Below are the code and all the weights of a small trained network. Each question names an input and a class and asks about switching units off, where a switched-off unit gives its printed mean instead of its output.

import numpy as np


def w(rows, s, z=0):
    codes = np.array(rows[::2]) - 128.0
    scale = np.full(codes.shape[1], s)
    scale[-1] = z or s
    return codes * scale


def norm(h):
    return h / np.sqrt((h * h).mean(-1, keepdims=True) + 1e-5)


def f(y):
    return np.maximum(y, 0)


def log_softmax(a):
    a = a - a.max(-1, keepdims=True)
    return a - np.log(np.exp(a).sum(-1, keepdims=True))


def net(x, mask):
    res = np.array(x, float).reshape(1, 4) / 4 @ E
    u = 0
    for l in range(2):
        y = f(norm(res) @ A[l][:, :-1].T + A[l][:, -1])
        res = res + np.where(mask[u : u + 8], y, B[l][:, -1]) @ B[l][:, :-1]
        u += 8
    return log_softmax(norm(res)[-1] @ U[:, :-1].T + U[:, -1])


A, B = {}, {}
E = w([
[29,132,62,34,98,167,103,176,155,179,112,114],'x0',
[185,255,122,115,147,197,51,241,122,103,174,173],'x1',
[153,107,110,149,85,94,80,147,164,97,173,37],'x2',
[76,154,200,79,125,160,101,75,27,117,195,73],'x3',
],0.0054)
A[0] = w([
[154,125,179,99,189,158,169,112,93,166,84,212,45],'L0N0',
[162,104,99,109,49,101,54,156,176,137,164,24,33],'L0N1',
[152,89,93,147,130,99,138,207,204,158,81,172,17],'L0N2',
[90,125,138,162,132,71,168,58,142,112,84,83,141],'L0N3',
[65,128,39,21,154,187,118,140,154,173,145,113,2],'L0N4',
[90,157,102,104,184,174,179,109,61,186,40,225,22],'L0N5',
[203,82,96,160,80,89,60,140,154,98,165,2,38],'L0N6',
[178,162,163,176,179,176,126,151,121,63,161,123,92],'L0N7',
],0.0053,0.0054)
B[0] = w([
[36,164,129,187,134,127,167,155,170,19,195,84,195],'L0N0',
[18,171,139,186,162,113,207,174,117,61,131,172,216],'L0N1',
[131,203,82,137,91,221,134,12,171,156,89,112,223],'L0N2',
[145,144,138,80,136,177,104,198,194,187,166,156,255],'L0N3',
[89,122,185,125,3,136,70,196,158,167,3,146,228],'L0N4',
[31,184,125,212,148,103,186,190,138,56,170,74,238],'L0N5',
[23,181,136,174,193,176,226,151,108,60,128,191,228],'L0N6',
[102,80,144,95,75,96,113,144,178,197,88,153,224],'L0N7',
],0.0055,0.0037)
A[1] = w([
[140,135,169,124,73,113,141,101,143,170,110,130,141],'L1N0',
[182,137,31,140,136,107,138,109,160,144,91,133,3],'L1N1',
[88,140,178,71,108,136,89,99,2,127,166,66,4],'L1N2',
[166,170,100,114,136,175,71,188,137,90,144,151,79],'L1N3',
[86,33,114,130,125,118,173,82,146,141,100,91,141],'L1N4',
[77,164,146,123,108,175,127,154,170,155,114,149,189],'L1N5',
[199,132,179,186,167,106,146,104,103,94,130,147,65],'L1N6',
[140,177,86,104,171,184,126,85,157,144,188,58,82],'L1N7',
],0.0087,0.0027)
B[1] = w([
[185,69,184,172,100,107,122,133,134,114,156,127,154],'L1N0',
[125,150,112,127,144,230,88,56,89,71,109,92,160],'L1N1',
[182,145,23,185,145,174,147,98,217,114,42,164,180],'L1N2',
[115,143,116,83,174,50,192,82,74,199,151,106,181],'L1N3',
[173,254,115,81,171,96,97,175,48,156,170,151,191],'L1N4',
[179,45,174,154,130,110,114,89,111,87,160,113,250],'L1N5',
[19,81,98,39,36,149,73,196,137,166,72,85,165],'L1N6',
[176,29,182,162,101,97,136,123,175,115,145,145,138],'L1N7',
],0.0068,0.011)
U = w([
[15,195,123,181,163,121,200,176,125,55,169,121,248],'0',
[205,148,48,163,139,213,115,45,168,107,76,121,173],'1',
[220,160,131,44,188,47,120,132,71,219,209,122,74],'2',
[78,63,155,80,14,130,59,190,145,166,75,111,45],'3',
[174,9,212,190,129,126,125,86,140,67,198,122,66],'4',
],0.011,0.0016)

Each question gives the input, the list of numbers given to net, and the class t.
The units are the neurons (one row each of A and B). Each row of codes is followed by its name. A weight is (code - 128) times the scale printed after its matrix; where a second scale follows, it is the last column's (A, B and U).
mask holds one flag per neuron, layer by layer. A switched-off neuron (its flag False) gives its mean, the last column of its row in B, instead of its output. The means were averaged over made-up inputs and are rounded, as every weight is.
A unit's drop is (log p(t) with every unit on - log p(t) with that unit switched off) / (log p(t) with every unit on - log p(t) with every unit switched off).
The circuit of an input: a set's keep is (log p(t) with only the set's units on - log p(t) with every unit switched off) / (log p(t) with every unit on - log p(t) with every unit switched off). Starting from the 12 units with the biggest drops (on a tie, the unit counted first), units are removed one at a time, each time the one whose removal leaves the highest keep (on an exact tie, the one counted first), for as long as the keep stays at least 0.8.
units of the circuit, in order: the units of the circuit, biggest drop first
top k neurons: the k neurons with the biggest drops, biggest first
k most important neurons of layer l: the k neurons of layer l with the biggest drops, biggest first
drop of u: that unit's drop, to one decimal
input [3,8,7,1], class 2: top 2 neurons -> L1N3, L0N5
input [-5,2,7,7], class 0: top 2 neurons -> L0N6, L0N1
input [-6,2,-4,3], class 3: units of the circuit, in order -> L1N6
input [6,-5,3,-7], class 1: top 2 neurons -> L0N2, L1N1
input [-2,8,7,0], class 2: top 2 neurons -> L1N3, L0N5
input [0,7,8,-5], class 0: top 3 neurons -> L0N1, L0N6, L1N4
input [-5,4,5,-2], class 0: 2 most important neurons of layer 0 -> L0N6, L0N1
input [-6,-3,-7,-1], class 0: top 2 neurons -> L0N0, L0N5
input [3,-7,-6,-5], class 2: 2 most important neurons of layer 1 -> L1N4, L1N2
input [-2,-5,4,5], class 1: 3 most important neurons of layer 1 -> L1N2, L1N3, L1N5
input [-6,3,6,-6], class 0: 3 most important neurons of layer 0 -> L0N6, L0N4, L0N1
input [0,7,-5,4], class 2: 2 most important neurons of layer 0 -> L0N6, L0N1
input [-6,-5,6,-7], class 1: top 4 neurons -> L0N5, L1N1, L0N0, L0N2
input [-6,5,5,-5], class 3: 3 most important neurons of layer 0 -> L0N5, L0N3, L0N7
input [0,8,-7,1], class 2: units of the circuit, in order -> L1N3
input [-8,-1,-7,-5], class 3: 2 most important neurons of layer 0 -> L0N6, L0N1
input [6,2,6,-6], class 0: 3 most important neurons of layer 1 -> L1N2, L1N6, L1N3
input [-8,-4,-1,8], class 1: top 2 neurons -> L1N2, L1N5
input [-2,-6,6,-3], class 0: top 2 neurons -> L0N6, L0N1
input [6,2,-3,3], class 3: units of the circuit, in order -> L0N4
input [-5,6,-5,7], class 1: 2 most important neurons of layer 1 -> L1N2, L1N4
input [1,7,-2,5], class 2: 2 most important neurons of layer 1 -> L1N3, L1N1
input [2,-7,-1,8], class 1: 2 most important neurons of layer 1 -> L1N2, L1N3
input [4,-5,-3,0], class 2: 2 most important neurons of layer 1 -> L1N4, L1N6
input [-7,-1,2,1], class 3: drop of L1N6 -> 0.6
